Known rows, with every way that one mark hangs from another
bomemu{milil}: [ 1.59 -0.84  0.86  0.86  1.24 -1.08  0.34  0.18  0.47 -0.87  1.21 -0.24
 -0.71  0.14  0.97  0.35  0.10 -2.58  0.46 -0.41  1.41 -1.63 -1.16 -0.73
  0.90 -2.48 -0.05]
nisi{gamet{bopi gefak{sidi}}}: [-1.11  1.03  0.13  7.06  2.02  0.98 -1.71  2.19 -5.06 -1.41 -1.95 -0.23
  0.20  2.07  0.12 -3.40  1.33 -0.32 -0.17  2.73 -2.55 -0.63 -1.21 -2.87
 -0.81  0.56 -1.23]
rinov{ganan{dubit} milil tiren{bomemu{sidi}}}: [ 3.53 -0.96  2.59 -2.15  1.83 -3.45  0.34  0.52 -2.10  3.04 -0.94  1.24
 -1.51  3.72  5.47  2.44  4.99 -0.26 -2.95 -2.09  1.36 -2.37 -5.92 -0.98
  0.73 -4.87  5.05]
rinov{milil{gefak{sidi{ganan}}} tiren{bomemu}}: [-2.66  3.19  1.68  2.39  2.48  4.48  0.65 -2.99 -4.31  0.85  0.46 -2.21
  2.04  3.58  5.56 -3.19 -1.99  0.73 -4.51  1.11 -0.25 -0.92 -4.08 -1.06
 -3.01 -1.70  2.05]
gamet{gefak}: [-0.51 -1.08 -0.20  3.76  0.14  0.08 -0.71 -0.14 -0.28 -0.49 -1.82  0.49
 -0.23 -0.54  0.19 -0.43 -0.40  0.22  0.78  2.50 -1.81  0.36 -0.59 -2.73
  0.76  0.05 -1.30]
gefak{sidi{ganan} sula}: [-2.10  3.31  1.19  3.06  1.88  2.25 -3.36 -2.85 -2.84 -0.74  5.49 -1.67
  2.12 -3.81  3.28 -2.97  0.18  0.04  0.83 -1.87 -0.18 -1.42  2.53  1.18
 -0.08  1.17  1.52]
nisi{gamet{bopi rinov{milil{gefak{sidi}} tiren}}}: [-2.72 -0.36  1.63  4.10  3.49  3.33  0.54  1.43 -7.66 -1.72 -1.77 -1.10
  2.59  4.93 -0.13 -3.24  0.43  0.79 -1.96  4.05 -1.21 -0.59 -6.56 -0.64
 -2.26 -3.35 -1.42]
bomemu{milil sidi{ganan}}: [ 1.74  1.31  2.44  0.17  3.13 -0.18 -1.38  0.28  0.79  0.27  4.74 -0.39
 -0.67 -0.60  2.32  1.97  0.96 -3.07 -0.09 -3.71 -1.00 -2.25  0.39 -1.58
  2.96 -2.55  2.90]
tiren{bomemu}: [-0.05  1.65  0.65 -0.51  0.78 -1.33 -0.08  0.26  1.02  0.49 -0.75 -0.26
 -1.31  1.77  3.68 -0.40 -0.47 -1.79 -0.15  0.69  0.84 -0.84 -0.91 -0.73
 -2.00  0.41  2.38]
bomemu{sidi{ganan}}: [ 0.08  2.32  1.48 -0.92  2.07  0.97 -1.77  0.08  0.38  1.29  3.70 -0.38
  0.19 -0.67  1.26  1.51  0.80 -0.61 -0.65 -3.39 -2.23 -0.50  1.60 -0.97
  2.10  0.13  2.99]
milil{gefak{sidi{ganan}}}: [-2.80  4.05  0.12  2.50  2.90  5.04 -0.27 -2.06 -3.47  1.60  4.13 -2.09
  1.86 -1.13  0.98 -1.85 -0.72  0.88 -2.85  0.53 -1.47  1.06  2.10 -0.24
 -0.88  3.39 -1.02]
nisi{gamet}: [-1.44  1.20  0.70 -0.30  1.06 -0.63  0.84  1.92 -0.74  0.54 -0.32 -0.20
  1.03  2.84  0.27  0.06  1.88  1.23 -0.07  0.44 -2.08 -1.97 -1.82  0.71
 -0.54 -0.38  1.00]
gamet{bopi{dubit} gefak nisi rinov}: [-1.40 -3.12  0.74  6.56  1.81 -2.79 -2.92  2.68 -2.42 -5.27 -4.63  3.73
  0.36 -0.99 -1.00 -3.05 -1.25 -0.90  3.25  6.84  0.19  1.87 -2.36 -1.69
  0.91 -1.52 -3.55]
rinov{milil}: [ 0.33 -1.00 -0.85  0.92 -1.05  1.27 -0.71  0.53 -1.51 -1.17 -1.41 -0.24
  1.46  2.61 -0.06 -0.34 -0.21  0.08 -0.21 -0.48 -0.06  0.20 -2.65 -0.89
 -0.64 -2.67  0.12]
bopi{dubit gamet{gefak{sidi} rinov}}: [-5.63  3.54  0.61  7.06  1.56 -3.59 -3.56  0.44 -2.89 -1.02 -4.78  0.84
  1.42  2.38  2.04 -1.65  1.82  1.08  1.23  3.26 -2.13  0.63 -0.22 -0.83
 -3.18 -0.62  0.15]
sula{sidi{ganan}}: [-2.63  0.22  0.75 -2.46  1.71  2.10 -0.88 -1.21  1.42  2.56  2.31 -0.34
 -0.18 -1.78  1.32 -1.08 -0.09 -0.14 -1.91 -2.97 -2.16 -0.42  3.13  2.53
  1.48  0.60  1.12]
nisi{gamet{bopi{dubit} rinov{ganan milil tiren}}}: [-1.82 -1.44  2.89  1.46  1.07 -1.52 -0.85  2.22 -4.98 -2.18 -6.04  3.11
  1.72  4.31  2.22 -2.58  3.72  2.38 -1.90  2.57  0.55 -1.14 -7.20  2.49
 -1.07 -6.31  1.16]
gamet{bopi gefak{sula}}: [ 1.19 -3.97  0.07  4.76 -1.23 -0.70 -2.66 -0.96 -2.46 -3.57 -2.83  1.81
  0.36 -0.30  0.20 -4.72 -1.14 -1.13  1.96  4.12  0.39 -0.77 -1.26 -2.82
  1.95  0.73 -2.04]
nisi{gamet{rinov{tiren}}}: [-3.25  0.07  3.15 -0.19  3.17 -0.46  2.02  0.98 -1.77 -0.12 -0.64  0.14
  1.25  1.83  1.13  0.43  1.47  1.73  0.14  2.11 -1.80 -1.97 -4.86  1.43
 -0.92 -3.74  0.95]
bomemu{sidi}: [ 1.49  0.64  0.24 -0.25  1.30 -1.01 -1.18  1.58  0.48  1.04  1.71 -0.64
 -0.80  1.37 -0.30  2.59  1.41 -0.79  0.55 -2.01 -1.08 -1.28 -0.07 -1.14
  0.89 -0.78  1.57]
bopi{dubit gamet{gefak nisi}}: [-3.35  0.38  0.21  4.08 -0.80 -6.72 -2.24  0.59  0.38 -2.16 -6.54  2.91
  1.65  2.80  0.49 -2.18  0.18  1.48  1.16  4.04 -1.57 -0.53 -1.32 -0.68
 -0.85  0.01 -0.86]
sidi{ganan{dubit}}: [ 0.05  0.89  1.23 -1.75  1.67  0.76  0.79 -0.51 -0.74  1.81  3.05  1.23
  0.69 -1.84  2.31  0.54  1.76  0.18 -1.07 -2.01 -1.36  1.00  1.93 -0.40
  3.54  2.46  2.22]
sidi{ganan}: [-1.64  1.85  1.47 -0.57  0.99  2.23 -0.69 -1.57 -0.14  0.20  2.07  0.29
  0.87 -2.21  1.81 -1.11 -0.60  0.50 -1.31 -1.67 -1.31  0.71  1.59  0.37
  1.30  1.11  1.64]
milil{gefak{sidi{ganan} sula}}: [-2.71  2.81  0.38  2.56  2.21  3.99 -1.56 -3.27 -3.55  0.62  5.25 -1.87
  2.96 -1.85  2.48 -3.22 -0.73  1.18 -1.00  1.31 -0.64 -1.00  1.69  0.90
 -0.28  3.26 -0.86]
bomemu{milil sidi}: [ 3.24 -0.24  1.12  0.72  2.37 -2.16 -0.91  1.82  0.72  0.27  3.02 -0.75
 -1.64  1.45  0.70  2.91  1.37 -3.52  1.15 -2.29  0.28 -2.88 -0.95 -1.81
  1.88 -3.33  1.47]
sula{sidi{ganan{dubit}}}: [-1.06 -0.70  0.75 -3.66  2.54  0.70  0.53 -0.04  0.71  3.93  3.23  0.61
 -0.43 -1.55  2.24  0.31  2.13 -0.27 -1.72 -3.34 -2.02 -0.23  3.47  1.86
  3.46  2.11  1.82]
tiren{bomemu{milil{gefak} sidi{ganan{dubit}}}}: [ 2.28  2.20  2.30 -1.44  4.54 -1.10  0.94  0.82  0.16  3.18  4.57 -0.28
 -1.32  3.01  5.79  2.11  1.49 -3.80 -1.39 -0.74 -0.32 -2.54 -0.62 -2.81
  2.26  0.93  4.06]

Rows
[ 2.18  1.47  1.23 -0.15  3.31 -1.80  0.24  1.23  1.00  1.75  1.94 -1.41
 -1.79  4.64  3.73  1.69  0.10 -3.93 -0.48  0.96  0.85 -3.30 -2.37 -2.53
 -0.59 -1.01  2.11]	tiren{bomemu{milil{gefak} sidi}}
[-3.44  0.50  2.32 -0.55  1.30 -3.80 -2.65 -0.82 -1.47  0.29 -3.38  1.20
  0.12 -0.14 -0.19  0.05  3.11  0.47 -0.85  0.59 -0.02  1.33 -1.42  1.33
 -1.92 -2.00  0.38]	bopi{gamet{rinov{ganan}}}
[-1.78 -3.84  0.51  4.00  0.30 -2.61 -4.09 -0.15 -0.75 -3.50 -2.08  3.62
  1.31 -1.94  1.96 -6.17 -1.51 -0.36  1.90  3.65 -0.37 -1.73  0.61  1.03
  3.16  0.29 -1.95]	gamet{bopi{dubit} gefak{sula{sidi{ganan}}} nisi}
[-3.49 -1.19  1.31  1.46  1.17 -3.47 -2.58  0.52 -2.10 -2.89 -3.36  0.46
  2.36  2.48 -1.76 -0.99 -0.54 -0.65  1.51  2.17 -0.75  1.35 -4.23 -0.21
 -2.22 -3.57 -1.39]	bopi{gamet{nisi rinov{milil}}}
[ 0.53  3.55  1.60  1.43  4.89  0.75  1.10 -0.54 -2.03  2.37  4.57 -1.36
 -0.78  1.12  6.33 -0.37  0.93 -3.37 -1.90  0.30  0.51 -1.24  0.34 -1.93
  0.04  2.10  2.32]	tiren{bomemu{milil{gefak{sidi{ganan{dubit}}}}}}
[-1.30  1.35 -0.86  2.87  1.61  2.14 -1.07 -1.80 -3.50  0.48  3.58 -2.15
  2.22  0.13  0.91 -2.24 -0.15  0.75  0.13  2.66  0.52 -1.66  0.51  0.67
 -1.32  2.32 -2.20]	milil{gefak{sidi sula}}
[-1.46 -1.95  0.49  5.97  0.64 -1.03 -2.53  1.82 -2.68 -3.66 -5.25  3.07
 -0.13  0.68  0.74 -2.83 -0.27 -0.41  1.91  5.43 -0.35  1.70 -1.62 -2.05
  0.63 -0.84 -1.71]	gamet{bopi{dubit} gefak rinov}
[ 0.47  1.32  0.05  3.85  3.12  1.80  0.51 -0.28 -2.75  0.50  3.51 -2.20
  0.23  0.67  0.76 -0.47 -0.14 -2.00 -1.05  1.28  0.99 -1.11 -0.33 -0.96
 -0.83 -0.23 -2.13]	bomemu{milil{gefak{sidi}}}
[-0.14 -3.79  2.22  2.72  2.79 -2.84 -1.94  2.21 -4.72 -1.14 -1.62  3.15
  0.31 -0.17  1.62 -1.75  5.30  0.11  2.03  4.39 -0.96 -1.11 -3.70 -0.83
  2.56 -0.99 -0.90]	nisi{gamet{bopi gefak{sula} rinov{ganan{dubit}}}}
[ 2.92  1.38  1.81  0.07  2.87 -3.36 -0.88  1.66  1.81  0.58  1.83 -1.02
 -2.81  3.02  4.32  2.26  0.86 -4.85  0.80 -1.38  1.03 -3.47 -1.80 -2.21
 -0.35 -2.54  3.74]	tiren{bomemu{milil sidi}}
[-4.51 -0.98  2.87  3.04  1.35 -3.12 -0.56 -2.07 -1.48 -0.87 -5.36  0.98
  0.86  1.69  0.65 -1.36 -0.02  1.12 -0.04  3.83 -2.27  0.34 -3.90 -2.00
 -1.26 -2.82 -0.47]	bopi{gamet{gefak rinov{tiren}}}
[ 0.60  2.21  0.98  2.35  4.49  2.39  1.14 -0.63 -3.32  2.04  5.72 -1.22
  0.64 -0.71  2.52 -0.02  1.26 -1.98 -1.98 -0.24  0.06 -0.60  1.26 -1.38
  2.00  1.78 -0.39]	bomemu{milil{gefak{sidi{ganan{dubit}}}}}
[ 0.62  2.59  1.75  1.45  4.34 -0.03  0.05 -1.29 -2.04  1.56  5.65 -1.29
  0.17  0.67  7.17 -1.51  0.93 -3.24 -0.32  0.79  1.44 -3.00 -0.09 -1.28
  0.57  1.93  2.42]	tiren{bomemu{milil{gefak{sidi{ganan{dubit}} sula}}}}
[-1.59 -0.78  1.58  0.99  2.54  0.16 -0.50  3.09 -3.25 -1.96 -1.73  0.82
  0.50  2.34 -0.80 -1.70  1.28 -0.64  0.82  2.67 -1.17 -0.01 -3.01  0.04
 -0.53 -1.18 -0.49]	nisi{gamet{bopi rinov}}
[ 0.13 -4.40  0.58  3.10  1.73  0.03 -2.50  2.31 -3.98 -5.49 -1.91  1.26
  1.33  0.00 -2.91 -2.81 -2.19 -2.58  2.20  3.48  1.28  2.54 -4.53 -1.34
 -0.15 -3.66 -3.25]	gamet{bopi nisi rinov{milil}}
[-2.48 -1.68  1.27  5.14  1.03 -2.44 -2.51  2.49 -3.09 -3.62 -4.13  2.78
  1.98  2.73  2.10 -3.65  1.78  0.87  3.37  5.90 -1.52 -2.31 -3.70 -0.16
  0.53 -1.57 -0.59]	nisi{gamet{bopi{dubit} gefak{sula} rinov}}
[-1.01 -0.70  0.72  2.34  0.47 -1.17 -2.03  1.94 -2.35 -3.49 -3.44  2.64
  0.19  1.12  0.45 -2.34  0.28 -0.65  1.10  3.04  1.50  1.43 -0.99  0.71
 -0.03 -1.02 -0.46]	gamet{bopi{dubit} rinov}
[-3.40  0.09  1.50  3.41  3.19 -0.14 -0.09  2.18 -1.65 -0.46 -1.31  0.45
  1.05  1.32  0.26  0.48  1.50  0.83  2.21  3.92 -3.76 -0.65 -3.36 -1.32
 -0.44 -1.53 -0.83]	nisi{gamet{gefak rinov}}
[ 2.56 -0.35  0.64  0.48  2.78 -0.45  0.36  1.23 -0.18  1.31  3.11 -1.06
 -0.59  2.92  0.13  2.52  0.62 -2.56 -0.36  0.23 -0.13 -2.49 -1.58 -1.97
  1.69 -1.62 -0.29]	bomemu{milil{gefak} sidi}
[ 2.61 -1.50  0.79  0.37  2.42 -1.47 -0.61  0.03 -0.24  0.46  4.20 -1.06
  0.54  2.33  1.09  1.28  0.69 -2.47  1.30  0.92  0.71 -4.61 -2.01 -1.06
  2.09 -1.48 -0.32]	bomemu{milil{gefak{sula}} sidi}
[-1.42 -1.76  0.04 -3.44  2.05  1.40  0.75 -1.76 -0.82  3.63  4.22  0.25
  1.80 -0.15  2.33 -1.51  1.01  0.90 -1.17  0.72 -1.09 -2.06  1.61  2.32
  3.43  3.74 -0.42]	milil{gefak{sula{sidi{ganan{dubit}}}}}
[-2.42 -1.36  1.78  7.25  4.79 -2.14 -5.24 -0.55 -3.76 -2.58  2.64  0.26
  0.77 -7.01  0.39 -1.18  1.83 -0.35  4.00  4.12  0.53 -0.04 -1.57  0.16
 -0.67 -2.87 -3.57]	gamet{gefak{sidi sula} nisi rinov{ganan}}
[-2.43  1.98  0.88  6.44  1.84  2.04 -3.69 -2.74 -2.88 -1.04  3.18 -1.07
  1.77 -3.84  3.10 -3.07 -0.26  0.16  1.38  0.68 -1.90 -1.02  1.75 -1.76
  0.59  1.14 -0.03]	gamet{gefak{sidi{ganan} sula}}
[-3.17  3.47  0.83  6.94  1.76  1.19 -2.57  1.89 -4.54 -1.63 -2.03  1.28
  1.50  1.84  3.02 -4.34  1.77  1.24 -0.86  1.97 -3.19 -0.68  0.23 -1.38
 -0.18  1.31  0.85]	nisi{gamet{bopi{dubit} gefak{sidi{ganan}}}}
[-2.06 -0.28  1.16  7.76  3.36  1.40 -3.92  2.87 -7.31 -2.05 -2.86  0.25
  0.79  1.34  0.14 -2.43  3.46 -0.06 -0.11  2.90 -1.90  0.78 -4.35 -2.13
 -1.88 -3.84 -1.66]	nisi{gamet{bopi gefak{sidi} rinov{ganan milil}}}
[ 1.69 -3.17  1.19 -1.64  0.76  0.31  2.65 -1.32 -4.28  2.91 -1.66  1.68
  1.39  2.48  1.75  0.38  3.56  2.91 -4.77  1.42  1.17 -0.26 -5.70  0.41
  1.62 -2.83 -0.47]	rinov{ganan{dubit} milil{gefak} tiren}
[-5.18  0.09  1.18  4.58  1.17 -6.47 -2.85  1.00 -0.48 -2.86 -6.05  2.97
  1.70  1.75  0.33 -1.31  0.27  1.09  2.59  5.38 -1.71  0.57 -2.26 -0.34
 -1.49 -1.53 -1.54]	bopi{dubit gamet{gefak nisi rinov}}
[-4.58  0.90  0.35  3.69  2.95 -1.01 -2.32  0.25 -4.73 -1.78 -1.21 -1.32
  3.18  2.93 -2.13 -1.73 -0.69 -0.18  0.27  3.38 -1.02  1.45 -3.41 -0.43
 -3.74 -1.65 -3.10]	bopi{gamet{nisi rinov{milil{gefak{sidi}}}}}
[-4.07  2.25  1.12  6.57  4.59  1.10 -1.34  2.15 -3.59 -0.28  0.73 -1.37
  0.97  0.26  0.72  0.16  2.13  0.52  2.01  2.93 -3.68 -0.60 -1.92 -1.67
 -1.97 -1.39 -0.91]	nisi{gamet{gefak{sidi} rinov}}
[-1.38 -0.48  0.44  8.61  3.36  1.97 -3.43  0.88 -5.50 -2.98 -0.92 -0.23
 -0.75 -1.98 -0.83 -2.99 -0.64 -2.25  1.50  3.96 -0.67  2.53 -0.41 -3.75
 -0.97 -0.33 -2.85]	gamet{bopi gefak{sidi} rinov}
[-0.28 -2.32  1.40 -0.50 -0.22  1.74  1.45 -2.37 -3.46  1.36 -2.98  0.60
  1.74  2.10  0.94 -1.11  1.35  3.13 -4.99  1.93  1.28 -0.31 -5.99  1.07
 -0.70 -4.18 -1.21]	rinov{ganan milil{gefak} tiren}
[-1.98 -2.45  1.13  4.17  1.77 -0.72 -2.37 -1.06 -1.05 -2.20 -0.12  0.71
  1.08 -2.34  1.11 -0.88 -0.25 -0.22  4.32  4.49 -0.91 -0.72 -2.07 -1.28
  0.71 -1.72 -1.81]	gamet{gefak{sula} rinov}
[-0.86 -1.73  0.78 -3.16  1.49 -0.48 -0.87 -1.59  0.41  2.35  4.08  0.65
  0.84 -2.00  3.24 -1.31  1.91 -0.19  0.57 -2.29 -0.87 -2.63  2.43  2.88
  3.79  1.63  1.82]	gefak{sula{sidi{ganan{dubit}}}}
[ 1.02  1.35  1.89 -0.08  3.64  1.47 -0.05 -0.44 -0.23  1.52  4.96 -0.95
  0.34  0.97  1.69  1.51  0.03 -2.11 -1.61 -1.10 -1.31 -2.07 -0.12 -1.78
  2.71 -0.54  0.97]	bomemu{milil{gefak} sidi{ganan}}
[-3.18  1.21  0.19  6.40  1.77 -3.71 -2.95 -0.32 -2.54 -1.58 -2.23 -0.50
  0.80 -0.07 -1.13 -2.14 -0.38 -0.46  0.74  2.54 -2.02  0.51 -0.34 -2.53
 -2.07  0.35 -2.16]	bopi{gamet{gefak{sidi} nisi}}
[-0.74  0.51  0.28  1.18 -0.53 -1.70 -0.29  3.27 -2.12 -1.65 -4.00  2.30
  0.97  4.74  1.20 -2.93  1.97  1.13 -0.50  2.09 -0.66 -1.80 -1.81  1.04
 -0.15  0.08  0.95]	nisi{gamet{bopi{dubit}}}
